Below are the code and all the weights of a small trained network. Each question names an input and a target symbol and asks about switching units off, where a switched-off unit gives its printed mean instead of its output.

import numpy as np


def w(rows, s, z=0):
    codes = np.array(rows[::2]) - 128.0
    scale = np.full(codes.shape[1], s)
    scale[-1] = z or s
    return codes * scale


def norm(h):
    return h / np.sqrt((h * h).mean(-1, keepdims=True) + 1e-5)


def f(y):
    return np.maximum(y, 0)


def softmax(a):
    e = np.exp(a - a.max(-1, keepdims=True))
    return e / e.sum(-1, keepdims=True)


def log_softmax(a):
    a = a - a.max(-1, keepdims=True)
    return a - np.log(np.exp(a).sum(-1, keepdims=True))


def net(x, mask):
    ids = ['βγδεζηθλσψ'.index(c) for c in x.split()]
    T = len(ids)
    res = E[ids] + P[:T]
    u = 0
    for l in range(2):
        q, k, v = (norm(res) @ M[l].T for M in (Q, K, V))
        z = softmax(np.where(np.tri(T) > 0, q @ k.T / 4**0.5, -1e9)) @ v
        res = res + np.where(mask[u], z, O[l][:, -1]) @ O[l][:, :-1]
        u += 1
        y = f(norm(res) @ A[l][:, :-1].T + A[l][:, -1])
        res = res + np.where(mask[u : u + 12], y, B[l][:, -1]) @ B[l][:, :-1]
        u += 12
    return log_softmax(norm(res)[-1] @ U[:, :-1].T + U[:, -1])


Q, K, V, O, A, B = {}, {}, {}, {}, {}, {}
E = w([
[62,157,145,143,112,77,101,58,96],'β',
[43,93,176,109,108,105,157,161,192],'γ',
[148,172,112,55,192,94,165,89,84],'δ',
[89,132,160,145,92,87,61,103,61],'ε',
[78,200,129,108,146,92,183,139,124],'ζ',
[124,141,126,95,6,41,171,124,79],'η',
[148,146,177,214,143,130,120,132,96],'θ',
[60,92,92,160,174,179,146,153,73],'λ',
[93,52,104,139,91,97,126,150,118],'σ',
[125,127,144,115,118,138,175,187,144],'ψ',
],0.024)
P = w([
[131,109,124,148,129,143,129,110,108],'0',
[104,105,181,133,131,172,174,65,129],'1',
[174,160,153,168,126,171,185,109,133],'2',
[145,118,139,181,107,191,114,122,126],'3',
[120,120,177,157,151,158,148,147,92],'4',
[130,134,149,153,162,166,137,161,138],'5',
[112,143,137,149,157,156,144,163,132],'6',
[133,154,145,138,170,136,113,173,106],'7',
[167,155,191,139,83,166,95,201,124],'8',
[118,166,166,137,135,121,112,129,146],'9',
[99,147,129,126,209,126,55,168,112],'10',
[77,133,254,142,134,131,128,112,171],'11',
[96,170,206,142,172,137,175,184,134],'12',
],0.011)
Q[0] = w([
[75,132,174,149,128,181,90,34,172],'L0H1',
[248,81,161,59,115,254,110,123,130],'L0H1',
[82,213,103,121,162,158,93,160,101],'L0H1',
[168,171,28,99,112,164,140,94,154],'L0H1',
],0.0077)
K[0] = w([
[121,89,190,59,11,69,163,64,69],'L0H1',
[32,148,117,203,3,75,136,32,173],'L0H1',
[161,174,195,74,80,91,36,210,133],'L0H1',
[40,30,196,228,40,147,92,113,58],'L0H1',
],0.004)
V[0] = w([
[118,126,142,50,94,200,186,255,145],'L0H1',
[95,227,172,25,54,80,139,183,134],'L0H1',
[103,131,166,179,93,28,149,185,217],'L0H1',
[85,178,126,224,153,184,163,201,141],'L0H1',
],0.0063)
O[0] = w([
[133,108,158,177,38,103,229,205,2,173],'L0H1',
[198,63,114,13,223,132,158,184,104,253],'L0H1',
[194,68,116,212,216,113,83,27,140,116],'L0H1',
[202,175,230,156,178,158,189,90,43,184],'L0H1',
],0.0068,0.0047)
A[0] = w([
[108,63,30,119,200,132,207,87,122,129],'L0N1',
[153,56,226,177,156,198,154,71,57,154],'L0N2',
[60,95,114,131,81,141,58,140,103,203],'L0N3',
[133,181,144,232,172,221,91,214,127,26],'L0N4',
[180,164,163,126,95,171,109,180,115,90],'L0N5',
[44,153,131,63,178,134,147,128,91,165],'L0N6',
[153,131,58,126,224,190,41,133,101,155],'L0N7',
[143,144,178,126,148,81,218,148,132,252],'L0N8',
[152,240,119,114,195,172,192,144,123,233],'L0N9',
[86,71,146,131,104,127,88,240,114,42],'L0N10',
[104,160,131,66,118,163,92,75,60,114],'L0N11',
[91,110,169,171,188,139,77,254,144,96],'L0N12',
],0.0079,0.0025)
B[0] = w([
[158,116,142,71,115,110,102,120,127,175],'L0N1',
[196,168,45,114,106,171,148,84,136,217],'L0N2',
[96,166,89,140,84,134,246,98,115,180],'L0N3',
[112,91,148,176,95,131,51,182,239,165],'L0N4',
[147,110,115,213,142,147,150,102,185,150],'L0N5',
[180,161,216,177,61,136,166,158,157,233],'L0N6',
[161,146,177,92,71,142,168,214,91,158],'L0N7',
[118,118,150,133,123,203,81,111,111,255],'L0N8',
[126,88,174,137,167,172,111,110,170,233],'L0N9',
[113,146,82,148,109,2,172,128,115,180],'L0N10',
[174,212,140,163,182,114,219,145,88,177],'L0N11',
[199,96,135,169,87,61,80,139,174,189],'L0N12',
],0.0083,0.0094)
Q[1] = w([
[180,153,204,188,81,140,208,190,92],'L1H1',
[220,166,198,193,154,210,154,37,120],'L1H1',
[46,156,47,139,160,147,100,157,192],'L1H1',
[113,41,135,84,2,164,162,96,178],'L1H1',
],0.0058)
K[1] = w([
[217,118,216,229,170,42,121,174,67],'L1H1',
[116,131,90,147,159,2,113,191,53],'L1H1',
[35,35,117,38,93,221,183,120,80],'L1H1',
[179,228,108,136,205,113,101,116,23],'L1H1',
],0.0056)
V[1] = w([
[88,219,205,127,197,244,145,215,77],'L1H1',
[105,137,89,109,7,83,167,201,33],'L1H1',
[71,207,75,51,154,99,121,2,71],'L1H1',
[145,64,172,43,170,143,217,115,182],'L1H1',
],0.0068)
O[1] = w([
[138,214,103,97,108,214,166,189,133,254],'L1H1',
[105,115,105,197,254,89,187,227,149,223],'L1H1',
[166,145,135,87,174,124,11,241,8,26],'L1H1',
[171,85,159,51,130,68,206,120,155,191],'L1H1',
],0.0081,0.0034)
A[1] = w([
[168,82,95,176,87,51,205,118,80,150],'L1N1',
[155,82,191,178,110,158,120,78,194,53],'L1N2',
[127,83,151,145,200,223,113,172,226,140],'L1N3',
[251,141,136,48,232,114,85,48,87,176],'L1N4',
[157,155,105,206,214,101,87,255,49,53],'L1N5',
[106,194,51,169,51,29,144,84,120,114],'L1N6',
[149,129,19,103,173,125,45,229,104,150],'L1N7',
[71,210,4,196,152,150,128,152,180,160],'L1N8',
[189,25,201,164,99,132,119,158,138,2],'L1N9',
[126,94,160,166,185,153,160,122,181,126],'L1N10',
[85,132,177,112,69,238,25,84,106,144],'L1N11',
[135,140,159,186,63,101,111,35,114,21],'L1N12',
],0.0065,0.0024)
B[1] = w([
[133,137,128,79,142,106,102,135,37,254],'L1N1',
[137,108,140,187,162,132,104,113,171,204],'L1N2',
[111,126,217,154,143,79,132,140,90,238],'L1N3',
[211,169,148,114,65,81,163,155,187,216],'L1N4',
[103,89,146,82,191,164,142,96,120,190],'L1N5',
[201,149,183,142,152,26,77,47,114,223],'L1N6',
[80,62,116,114,113,255,126,137,96,148],'L1N7',
[94,196,176,117,152,98,130,79,164,176],'L1N8',
[182,114,111,148,123,150,141,93,99,194],'L1N9',
[161,120,192,156,152,89,119,163,103,219],'L1N10',
[117,82,79,180,124,100,73,153,85,159],'L1N11',
[103,110,106,162,113,156,129,105,126,168],'L1N12',
],0.0084,0.0054)
U = w([
[128,137,187,75,67,145,40,184,70,222],'β',
[153,38,156,103,115,123,158,62,154,57],'γ',
[91,139,183,49,67,95,132,185,195,3],'δ',
[39,139,160,93,158,171,114,194,85,215],'ε',
[215,151,137,26,116,184,160,115,160,198],'ζ',
[113,58,114,81,163,64,163,166,112,206],'η',
[92,123,146,160,77,152,71,47,179,88],'θ',
[44,203,98,190,102,148,181,143,135,59],'λ',
[78,114,138,168,169,43,107,142,89,37],'σ',
[112,88,62,161,88,192,254,160,95,23],'ψ',
],0.0086,0.0036)

Each question gives the input, a string of symbols that net reads in full, and the target symbol t.
The units are the heads (4 rows each of Q, K, V and O) and the neurons (one row each of A and B). Each row of codes is followed by its name. A weight is (code - 128) times the scale printed after its matrix; where a second scale follows, it is the last column's (O, A, B and U).
mask holds one flag per unit, layer by layer, with each layer's heads first. A switched-off unit (its flag False) gives its mean, the last column of its rows in O or B, instead of its output. The means were averaged over made-up inputs and are rounded, as every weight is.
A unit's drop is (log p(t) with every unit on - log p(t) with that unit switched off) / (log p(t) with every unit on - log p(t) with every unit switched off).
The circuit of an input: a set's keep is (log p(t) with only the set's units on - log p(t) with every unit switched off) / (log p(t) with every unit on - log p(t) with every unit switched off). Starting from the 12 units with the biggest drops (on a tie, the unit counted first), units are removed one at a time, each time the one whose removal leaves the highest keep (on an exact tie, the one counted first), for as long as the keep stays at least 0.8.
units of the circuit, in order: the units of the circuit, biggest drop first
most important unit: the unit with the biggest drop
top k neurons: the k neurons with the biggest drops, biggest first
k most important neurons of layer l: the k neurons of layer l with the biggest drops, biggest first
drop when u is switched off: that unit's drop, to one decimal
input θ β λ, target θ: units of the circuit, in order : (L0H1, L1H1)
input ζ ζ ε σ ψ ζ ζ λ ζ ζ σ, target ζ: units of the circuit, in order : (L0H1, L1H1, L0N2)
input β β ψ ζ ε γ ζ ψ β, target ζ: units of the circuit, in order : (L0H1, L0N2, L1N3)
input δ σ σ, target η: units of the circuit, in order : (L0H1, L1H1, L0N6)
input ζ γ γ, target ζ: units of the circuit, in order : (L0H1, L1H1, L0N2)
input ψ σ γ, target ψ: 2 most important neurons of layer 0 : (L0N2, L0N9)
input β ζ σ, target β: top 3 neurons : (L0N11, L0N9, L0N1)
input ε ζ λ, target ε: 4 most important neurons of layer 0 : (L0N11, L0N9, L0N2, L0N8)
input θ ψ β γ ζ ζ σ, target ζ: most important unit : L0H1
input β ζ ψ, target β: top 3 neurons : (L0N8, L0N9, L0N11)
input ψ γ λ γ δ γ η β, target λ: units of the circuit, in order : (L0H1, L1H1)
input θ σ η, target θ: units of the circuit, in order : (L1H1, L0H1)
input ζ σ γ, target ζ: units of the circuit, in order : (L1H1, L0H1, L0N2)
input ζ γ λ, target ζ: 2 most important neurons of layer 0 : (L0N2, L0N1)
input λ γ ε γ ζ δ ψ δ δ θ, target θ: most important unit : L1H1
input β γ ζ, target β: top 4 neurons : (L0N8, L0N9, L0N11, L1N11)
input ε δ η, target β: units of the circuit, in order : (L1H1, L0H1)
input ζ η ε, target ζ: 2 most important neurons of layer 0 : (L0N2, L0N10)
input γ ζ σ β β γ, target β: top 2 neurons : (L0N11, L0N8)
input σ δ γ γ η β ε, target σ: most important unit : L1N6
input δ ε β σ, target η: 2 most important neurons of layer 0 : (L0N8, L0N10)
input ε ε η η, target ε: 2 most important neurons of layer 1 : (L1N7, L1N5)
input ψ ζ γ, target ψ: top 2 neurons : (L1N6, L0N2)
input θ θ γ λ, target θ: drop when L0N4 is switched off : 0.3
input η ζ η, target η: drop when L0N9 is switched off : 0.3
input η ε β η σ ε, target η: drop when L1H1 is switched off : 0.2
